Each row was made from one small tree. The marks that hang from a mark follow it in brackets, in the order of their numbers. Every link used is in the known rows. Write each row's tree.
Known rows
K_757(K_828 K_886): -1.056	-0.987	1.096	-2.000	-0.442	-3.513	-3.937	0.122	3.467	1.194	3.212	1.154	0.492	-1.711	-0.042	-0.849	1.076	-3.620	-1.411	2.116	0.270	-0.709	-1.346	-0.562	-2.897	2.073	-0.446	2.323	-4.254
K_2(K_448 K_833(K_46(K_856(K_808)) K_556 K_886)): -2.075	0.433	-0.453	-2.500	0.921	-2.720	-2.454	-0.549	2.298	3.852	4.227	1.182	-0.335	1.884	1.002	-2.313	-2.322	-1.957	-0.724	3.513	-2.025	0.750	0.310	0.299	1.795	3.846	-3.092	3.004	-1.461
K_509(K_2(K_448 K_833(K_46(K_616 K_886)))): -5.307	-2.916	0.892	-0.766	1.656	-4.197	-3.877	0.102	4.244	2.216	4.385	0.437	0.474	0.317	0.100	0.571	-1.580	-0.420	-1.782	1.050	-0.603	2.028	-1.380	-0.599	1.832	1.272	-3.052	3.337	-1.172
K_757(K_808 K_828 K_886): -2.851	-0.886	-0.673	-1.458	-0.850	-2.400	-3.405	0.407	3.853	1.765	4.245	2.664	0.163	-1.117	0.978	-1.847	1.671	-3.015	-0.358	2.337	0.772	-0.401	-2.102	-0.883	-3.279	2.004	-1.152	1.975	-4.291
K_46(K_616(K_509) K_856(K_808) K_886): -5.695	-4.087	-1.249	1.134	1.013	-4.013	-6.013	-1.441	2.502	0.293	4.610	3.225	1.956	-3.780	-1.849	-1.820	-1.356	0.599	0.479	5.643	-2.089	-2.853	1.146	1.093	-0.267	0.218	-1.935	4.241	-4.698
K_833(K_556 K_886(K_46)): 2.796	0.147	2.192	-1.538	0.009	-1.470	-2.156	-3.109	3.179	1.963	3.157	-2.095	0.700	-0.995	1.967	-0.535	-1.987	-4.180	-0.038	3.698	-1.354	-1.383	-1.197	0.304	-1.492	2.931	-1.978	2.395	-2.795
K_808(K_717): -0.301	-0.605	1.435	1.336	1.195	-3.863	-4.920	-0.195	3.694	2.110	3.426	-1.384	2.688	-1.476	-0.736	1.669	-0.784	-2.775	-2.849	4.095	0.839	-2.095	-0.288	1.118	-1.770	1.316	-0.573	1.173	-4.199
K_833(K_886): 0.177	-0.503	2.801	0.949	0.062	-2.803	-3.266	-1.143	3.229	2.764	2.945	-2.302	2.455	-0.879	0.384	0.451	-1.172	-4.288	-1.764	3.217	-0.050	-0.752	-1.224	-1.139	-2.135	2.509	-0.409	1.507	-3.404
K_833(K_46(K_856(K_717)) K_556 K_886(K_2)): -0.410	-0.143	0.266	-0.700	0.443	-0.761	-0.472	-1.902	2.727	2.604	3.615	-2.224	0.458	-1.296	1.745	-2.385	-1.788	-1.787	-0.045	4.831	-2.777	-2.142	1.508	0.339	-1.053	2.586	-2.829	2.594	-2.449
K_2(K_448 K_833(K_46 K_556 K_886)): -0.045	0.305	1.253	-2.431	0.799	-2.252	-2.037	-0.794	3.341	4.836	3.498	-0.530	-0.789	2.168	1.664	-0.769	-2.458	-4.204	-1.992	2.303	-0.732	2.476	-1.068	-0.154	1.721	3.950	-2.779	2.014	-1.248
K_982(K_833(K_46(K_856(K_808)) K_886(K_448))): -1.372	-0.203	0.863	-1.395	-0.445	-1.882	-0.814	-1.872	1.258	3.748	4.405	0.658	2.539	-0.438	-0.331	-1.359	-1.296	-3.433	1.755	5.286	-3.877	-0.017	-0.055	-0.851	-1.034	2.266	-0.317	3.194	-2.007
K_886(K_46 K_448(K_2)): 2.072	-0.689	2.733	-1.137	-1.783	-3.325	-1.781	0.256	1.967	-1.019	4.570	0.225	1.355	-1.046	-0.904	2.111	-1.370	-1.672	5.315	3.917	-2.520	-3.129	-2.336	0.520	-0.935	2.337	0.063	3.227	-1.114
K_616(K_509(K_2(K_448 K_833))): -3.990	-3.560	0.733	-1.098	0.036	-4.854	-6.078	1.138	4.790	2.006	4.085	0.984	0.322	0.674	-1.367	3.413	-1.241	-2.412	-2.788	2.833	0.521	0.602	-1.099	-0.535	3.239	2.129	-1.327	3.451	-3.588
K_556(K_982(K_833(K_886(K_46(K_856))))): -0.643	-2.181	2.127	-1.321	0.123	-2.823	-3.352	-1.680	1.840	1.579	2.528	-1.286	1.757	-0.386	-0.166	0.415	-1.220	-4.509	1.397	3.395	-2.420	1.146	-0.843	-0.467	-2.878	1.350	-0.832	2.920	-1.575
K_982(K_757(K_828 K_886(K_2)) K_833(K_46 K_556)): -1.479	-1.139	-0.209	-3.801	-1.384	-0.005	-1.089	-3.811	4.174	4.277	2.995	1.691	-1.662	-0.783	1.146	-1.822	0.720	-4.741	-0.146	1.309	-2.939	2.022	-1.479	-0.264	0.129	1.160	-1.269	4.073	-1.705
K_2(K_833(K_46(K_616) K_556 K_886(K_448))): 1.761	-0.351	1.201	-2.538	0.901	-1.108	-1.153	-1.583	3.047	2.798	4.989	-1.952	0.413	0.498	1.825	-1.451	-3.330	-4.310	-0.126	3.059	-1.557	1.587	-1.049	-0.295	1.040	2.478	-2.895	1.397	-1.267
K_556(K_982(K_757(K_828) K_833(K_886(K_46)))): -0.003	-2.287	1.843	-3.116	-0.393	-1.719	-2.362	-3.064	2.197	2.351	2.801	0.002	0.871	0.258	0.866	0.524	-0.506	-5.283	0.330	2.267	-3.240	2.576	-2.748	-0.720	-1.616	0.397	-0.037	3.871	-1.689
K_46(K_616(K_509(K_2(K_448 K_833(K_556)))) K_856): -4.777	-4.121	-1.777	-1.893	-0.248	-3.884	-6.244	-0.303	5.302	0.463	5.582	0.788	0.192	-1.252	-1.868	0.180	-2.023	-0.850	-0.807	3.631	-0.684	-0.063	1.241	0.015	3.373	0.343	-3.024	3.897	-3.360
K_448(K_2(K_833(K_46(K_616 K_856) K_556 K_886))): -1.289	-1.096	0.469	-2.131	0.445	-1.846	-2.504	-0.720	4.176	1.010	5.501	-2.474	-0.232	-0.253	0.697	-2.134	-1.777	-1.968	0.262	2.106	-1.394	0.947	-0.031	-0.286	1.432	1.675	-3.866	1.430	-0.452
K_46(K_886): -1.472	-1.415	2.438	1.692	0.503	-4.754	-4.609	-1.344	3.516	2.478	1.958	-0.467	2.179	-2.847	-0.462	-0.213	-0.393	-2.693	-0.974	3.605	-0.451	-1.164	-1.378	-0.226	-2.279	1.701	-0.280	2.900	-3.491
K_886(K_2(K_448)): -0.977	-1.503	1.195	2.220	-1.691	-3.746	-4.208	0.670	3.900	1.426	2.640	1.396	1.170	0.299	-1.072	2.322	-1.074	-1.656	0.452	2.094	0.292	-2.528	-1.236	0.300	-0.951	2.523	-0.408	3.265	-2.210
K_556(K_982(K_757)): -1.158	-1.614	3.333	0.510	-0.566	-3.148	-5.393	-1.543	3.320	2.877	1.956	-1.967	2.269	-0.840	-0.471	1.860	-1.286	-4.847	-0.960	3.322	-0.725	0.568	-1.774	-0.785	-1.296	0.749	1.006	2.321	-1.414
K_509(K_2(K_833(K_556))): -0.996	-0.950	1.125	-1.236	0.019	-4.533	-5.628	-0.655	6.074	1.425	3.619	-2.792	1.105	-0.426	0.400	1.045	-0.786	-3.124	-3.705	1.949	1.174	-0.334	-1.212	-0.706	1.525	1.527	-1.957	2.835	-2.578
K_556(K_982(K_757(K_808 K_828) K_833)): -2.373	-1.880	-0.015	-1.504	-1.814	-2.210	-4.285	-2.038	4.284	3.429	3.245	1.244	1.468	-0.161	0.239	0.171	0.849	-5.054	-0.752	2.850	-1.041	2.410	-2.929	-1.018	-1.435	-0.504	0.573	3.519	-1.883
K_616(K_509(K_2(K_448))): -3.858	-3.471	1.378	-0.071	-0.705	-4.036	-5.399	0.372	5.011	2.166	3.926	0.481	0.870	-0.557	-1.344	3.476	-1.079	-2.513	-2.205	3.839	0.119	-0.310	-0.453	-0.726	2.081	1.873	-0.470	3.497	-3.811
K_856(K_717 K_808): -2.218	1.349	-0.283	1.028	0.241	-4.505	-5.391	-0.869	2.258	1.934	3.755	1.382	3.963	-0.861	-0.520	0.136	-0.344	-0.049	-2.555	6.007	0.468	-5.290	-0.696	1.836	-1.178	1.125	-0.057	3.585	-4.850
K_886(K_2(K_833) K_46 K_448): 2.596	-1.534	1.321	-1.133	-0.964	-3.592	-2.470	0.889	1.418	-1.343	3.756	1.775	0.758	0.457	-0.452	2.530	-2.245	-1.581	4.099	2.573	-1.930	-3.377	-2.680	1.304	-0.912	2.859	-1.165	3.845	-1.410
K_833(K_886(K_2)): 0.358	-1.562	2.272	2.207	-0.306	-2.334	-2.630	-0.496	3.343	1.499	2.782	-1.618	1.591	-0.316	0.636	1.022	-1.270	-3.166	-0.521	2.023	-0.248	-1.891	-1.187	-0.772	-2.255	2.834	-1.024	1.936	-2.862
K_616(K_509): -1.127	-2.314	1.786	0.110	-0.836	-3.392	-6.090	-0.592	4.144	2.569	3.265	-0.039	1.910	-1.946	-1.316	2.553	-1.008	-4.271	-2.623	5.193	0.771	-1.492	-0.676	0.211	-0.041	1.729	-0.030	2.131	-4.323

Which tree is each row?
2.121	-0.042	1.427	-0.994	-1.405	-4.209	-2.997	0.729	4.053	0.230	4.280	-1.176	0.443	0.098	-0.622	0.617	-1.437	-2.983	2.514	3.109	-1.072	-0.941	-1.686	-0.096	1.482	2.592	-0.505	2.910	-1.423 -> K_886(K_448(K_2(K_833(K_556))))
-0.034	-1.061	2.784	-1.452	-0.485	-2.895	-1.281	0.623	1.101	-0.590	3.985	0.950	-0.124	-0.884	-0.657	0.705	-0.788	-1.848	6.075	2.615	-2.692	-1.759	-2.156	0.120	-1.725	3.340	-0.350	2.775	-1.797 -> K_757(K_886(K_46 K_448(K_2)))
-1.646	-3.548	1.695	-1.188	0.764	-3.651	-3.390	0.760	3.568	1.233	4.575	-1.094	0.672	0.222	-0.315	2.494	-1.938	-3.665	-1.084	3.482	-1.336	0.830	-1.132	-1.526	2.348	2.658	-1.070	2.818	-3.937 -> K_616(K_509(K_2(K_833(K_886(K_448)))))
-3.184	-2.179	-0.536	1.586	0.474	-4.494	-3.613	-0.996	1.345	-0.378	4.684	2.746	2.945	-3.398	-1.787	-2.678	-1.820	1.015	4.273	5.365	-3.520	-3.417	0.487	0.351	-1.699	0.569	-0.823	4.505	-3.389 -> K_46(K_616 K_856(K_808) K_886(K_448))
-1.874	-1.041	0.416	-1.261	-0.233	-4.863	-5.060	0.050	5.699	2.002	3.622	-0.802	0.234	1.005	-0.054	1.231	-1.213	-2.256	-2.414	1.592	0.658	0.391	-1.177	-0.586	2.578	2.158	-1.867	3.734	-2.219 -> K_509(K_2(K_448 K_833(K_556)))
1.406	-0.069	3.738	-0.660	0.104	-1.166	-0.074	-0.888	1.755	3.696	3.984	-2.196	1.853	-0.422	1.164	0.252	-2.315	-4.815	0.757	4.559	-2.397	0.521	-1.120	-1.433	-1.563	3.426	-0.308	1.181	-1.662 -> K_833(K_46 K_886(K_448))
0.530	-0.078	1.074	-1.037	-0.902	-4.289	-5.024	0.112	5.402	0.779	3.800	-1.776	0.201	0.008	-0.251	0.390	-0.517	-2.750	-1.060	1.985	0.883	-0.776	-1.700	0.368	1.526	2.077	-1.743	2.234	-1.494 -> K_448(K_2(K_833(K_556)))
-1.025	-2.205	2.612	-1.813	1.779	-3.792	-2.568	-0.120	4.104	1.676	3.132	-2.833	-0.551	-0.002	1.765	0.100	-2.118	-3.553	-0.446	2.405	-1.942	2.788	-1.225	-1.117	1.198	2.381	-2.238	3.156	-0.344 -> K_509(K_2(K_833(K_46(K_886(K_448)) K_556(K_982))))
0.009	-0.096	2.392	-0.678	0.515	-2.295	-2.828	-2.918	4.307	4.259	2.330	-1.858	0.369	-2.630	1.641	-1.654	-1.269	-4.006	-1.889	4.395	-1.093	0.318	-0.555	0.205	-0.887	2.380	-1.866	2.456	-1.809 -> K_833(K_46(K_886) K_556)
-0.674	-2.640	0.257	0.609	-1.327	-2.407	-3.559	-0.556	2.736	-0.717	4.232	3.017	0.903	-0.026	-0.703	2.261	-2.203	0.267	2.865	1.859	-0.712	-3.564	-1.737	1.822	-1.195	1.334	-2.213	3.813	-1.462 -> K_886(K_2(K_448) K_46(K_616))
-0.335	0.515	0.830	-2.638	-0.147	-3.154	-3.942	-0.482	4.149	4.431	3.373	0.369	-0.264	1.386	0.551	0.151	-1.916	-3.628	-2.260	2.926	0.335	1.339	-1.131	0.679	1.944	3.032	-2.298	2.417	-0.973 -> K_2(K_448 K_833(K_46 K_556))
1.524	-1.952	1.171	-0.429	-2.050	-3.230	-2.009	0.310	1.141	-1.743	3.927	1.532	1.655	-1.957	-1.483	1.344	-1.890	-0.726	6.346	4.475	-3.670	-5.181	-0.591	0.737	-2.523	2.215	-0.348	4.269	-1.778 -> K_886(K_2 K_46(K_856) K_448)
-0.816	-0.464	0.357	-2.294	1.064	-1.545	-2.251	-1.329	3.575	3.920	4.517	-0.194	-0.469	1.893	1.565	-1.233	-3.037	-3.257	-1.630	1.960	-0.535	2.510	-0.881	0.130	1.897	2.742	-3.692	1.810	-1.079 -> K_2(K_448 K_833(K_46(K_616) K_556 K_886))
-3.035	-2.265	-2.641	-0.725	1.564	-2.674	-2.807	2.475	3.420	-0.089	4.727	3.740	-1.520	0.890	1.305	-1.119	1.235	-0.993	-0.391	0.331	0.596	-0.634	-1.623	0.944	-2.079	2.314	-3.248	1.905	-4.466 -> K_757(K_808(K_717) K_828 K_886(K_2(K_833)))
1.399	-0.948	1.584	-1.961	-1.206	-2.479	-4.516	-2.492	4.781	2.276	2.497	-1.751	0.399	-1.232	0.945	-0.188	-0.838	-5.372	-1.721	3.276	-0.924	0.790	-1.272	-0.399	-0.489	0.746	0.029	3.099	-1.966 -> K_833(K_556(K_982(K_757(K_828))))
-2.768	-2.006	3.331	0.060	0.484	-2.749	-4.678	-1.108	2.383	2.994	1.605	-1.343	0.928	-0.708	-0.348	0.752	-0.819	-4.892	0.243	2.179	-1.156	1.511	-1.643	-1.012	-1.967	1.636	0.637	2.023	-1.701 -> K_556(K_982(K_757(K_886)))
-2.862	-2.647	-0.988	-2.104	-0.110	-3.023	-5.126	-1.622	1.725	-0.369	5.356	1.987	2.582	-3.307	-1.888	0.477	-1.687	0.385	1.208	6.878	-1.711	-4.402	0.586	2.389	-0.766	-0.427	-1.977	3.770	-4.638 -> K_886(K_46(K_616(K_509) K_856(K_717)))
-1.219	-2.669	1.663	1.924	0.019	-3.907	-2.475	-0.426	3.125	-0.524	4.449	0.311	1.444	-2.645	-1.093	-0.607	-1.454	-0.611	4.287	3.068	-2.331	-1.146	-1.486	-0.246	-0.699	0.803	-0.727	3.270	-2.015 -> K_46(K_616 K_886(K_448(K_2)))
-3.594	-2.048	-1.798	-0.143	-1.378	-2.278	-2.157	1.858	3.601	0.924	4.122	5.126	-1.473	0.653	0.821	-1.112	1.301	-1.197	1.995	0.748	0.062	-0.837	-1.957	-0.415	-2.491	2.951	-1.629	3.248	-3.368 -> K_757(K_808 K_828 K_886(K_2(K_448)))
1.971	-0.808	3.097	0.258	0.635	-2.067	-3.127	-1.803	3.920	2.525	2.162	-4.121	0.534	-0.075	2.096	-0.406	-2.142	-5.899	-1.540	3.058	-0.374	1.321	-0.637	-0.960	-1.616	2.788	-1.151	1.545	-1.981 -> K_833(K_556(K_982) K_886)
-4.650	-1.050	-0.568	-1.145	-1.648	0.113	-3.371	-4.248	4.254	5.838	4.889	1.376	2.573	-1.052	-0.061	-0.585	-0.307	-3.751	-0.855	3.573	-1.196	1.823	-2.527	-0.509	0.049	-1.204	-0.971	2.481	-1.173 -> K_982(K_757(K_808) K_833(K_46(K_616)))
-1.444	-1.296	0.937	-0.130	-0.535	-3.358	-3.797	1.343	3.428	2.461	3.242	1.704	0.068	1.820	-0.224	2.052	-1.599	-1.829	-0.837	1.387	0.252	-0.461	-1.609	0.707	0.583	2.980	-2.018	2.664	-0.723 -> K_886(K_2(K_448 K_833(K_46)))
0.156	-2.279	0.036	0.334	-0.211	-1.568	-0.651	-0.696	0.103	-2.104	5.459	2.066	1.718	-0.744	-0.035	-0.581	-2.955	0.627	6.142	3.675	-4.305	-4.644	-0.322	0.684	-2.166	2.154	-1.977	4.007	-2.317 -> K_833(K_886(K_2 K_46(K_616 K_856(K_808)) K_448))
-2.568	-3.148	0.674	-1.606	0.726	-3.453	-4.016	-0.029	4.945	2.487	4.087	-0.409	-1.056	1.258	0.376	1.671	-1.946	-3.353	-2.631	2.526	-0.427	1.736	-0.595	-0.881	3.881	3.014	-2.384	3.352	-3.733 -> K_616(K_509(K_2(K_448 K_833(K_556 K_886))))
-0.220	-0.214	0.430	-1.847	-1.199	-1.100	-3.909	-4.083	5.375	4.341	4.047	-1.167	1.688	-1.443	0.367	-0.718	-1.205	-4.698	-2.552	3.691	0.006	1.078	-0.815	0.559	0.011	-0.001	-1.946	2.270	-1.424 -> K_982(K_833(K_46(K_616) K_556))
1.946	-1.646	1.673	-0.340	-1.139	-1.908	-0.281	-1.774	1.649	1.141	3.337	0.792	1.332	0.239	0.090	1.339	-1.527	-3.400	3.963	2.745	-3.330	-1.096	-2.261	-0.023	-1.831	2.469	-0.502	4.014	-2.188 -> K_982(K_833(K_886(K_2 K_46 K_448)))
0.080	-1.053	2.171	-1.422	0.357	-3.506	-2.928	0.358	2.723	0.008	4.343	-1.082	0.402	0.768	0.314	1.083	-1.003	-1.994	0.872	1.437	-0.797	-0.736	-2.587	0.133	0.134	2.695	-2.200	1.980	-1.531 -> K_448(K_2(K_833(K_886(K_46))))
-2.220	-2.518	1.390	2.963	-0.071	-4.537	-3.431	-0.010	3.223	1.610	1.810	2.107	0.467	-1.091	-0.705	0.579	-0.864	-0.825	1.396	1.964	-1.196	-1.625	-1.333	0.247	-1.425	2.615	-0.831	4.177	-2.670 -> K_46(K_886(K_2(K_448)))
0.325	-2.394	0.822	0.615	-1.163	-2.018	-4.171	-1.267	3.097	-1.335	4.227	0.992	1.697	-1.474	-0.232	1.967	-1.894	-0.595	1.613	2.211	-0.245	-4.269	-1.807	1.748	-2.354	0.641	-2.282	2.979	-1.833 -> K_886(K_2 K_46(K_616))
-2.203	-1.319	-1.372	-2.561	1.329	-1.775	-2.006	0.421	2.249	0.361	5.051	3.634	-0.577	-0.912	1.531	-1.244	1.179	-1.334	0.928	2.681	-0.719	-1.331	-1.734	1.354	-3.574	1.953	-2.607	1.957	-4.779 -> K_757(K_808(K_717) K_828 K_886(K_46))
-2.816	-1.799	1.405	1.502	-0.478	-3.322	-3.364	1.021	2.811	1.582	2.302	2.145	-0.349	0.232	-0.813	0.870	-0.452	-1.866	1.693	0.906	-0.215	-1.412	-1.166	-0.022	-1.787	3.510	-0.833	2.814	-2.739 -> K_757(K_886(K_2(K_448)))
0.963	-0.155	2.790	-1.779	0.964	-2.508	-1.374	0.118	1.798	3.343	4.021	-1.463	1.362	0.940	0.963	0.288	-2.376	-4.495	-0.442	3.340	-1.605	1.325	-1.760	-0.941	-0.159	3.415	-1.304	1.202	-1.487 -> K_2(K_833(K_46 K_886(K_448)))
0.464	0.607	1.345	-2.049	-1.432	-1.766	-3.634	-3.656	5.119	5.169	2.981	-1.537	1.469	-1.159	0.507	-0.146	-0.587	-5.690	-2.888	4.134	-0.166	0.995	-1.031	0.240	-0.169	1.247	-1.120	2.485	-1.609 -> K_982(K_833(K_46 K_556))
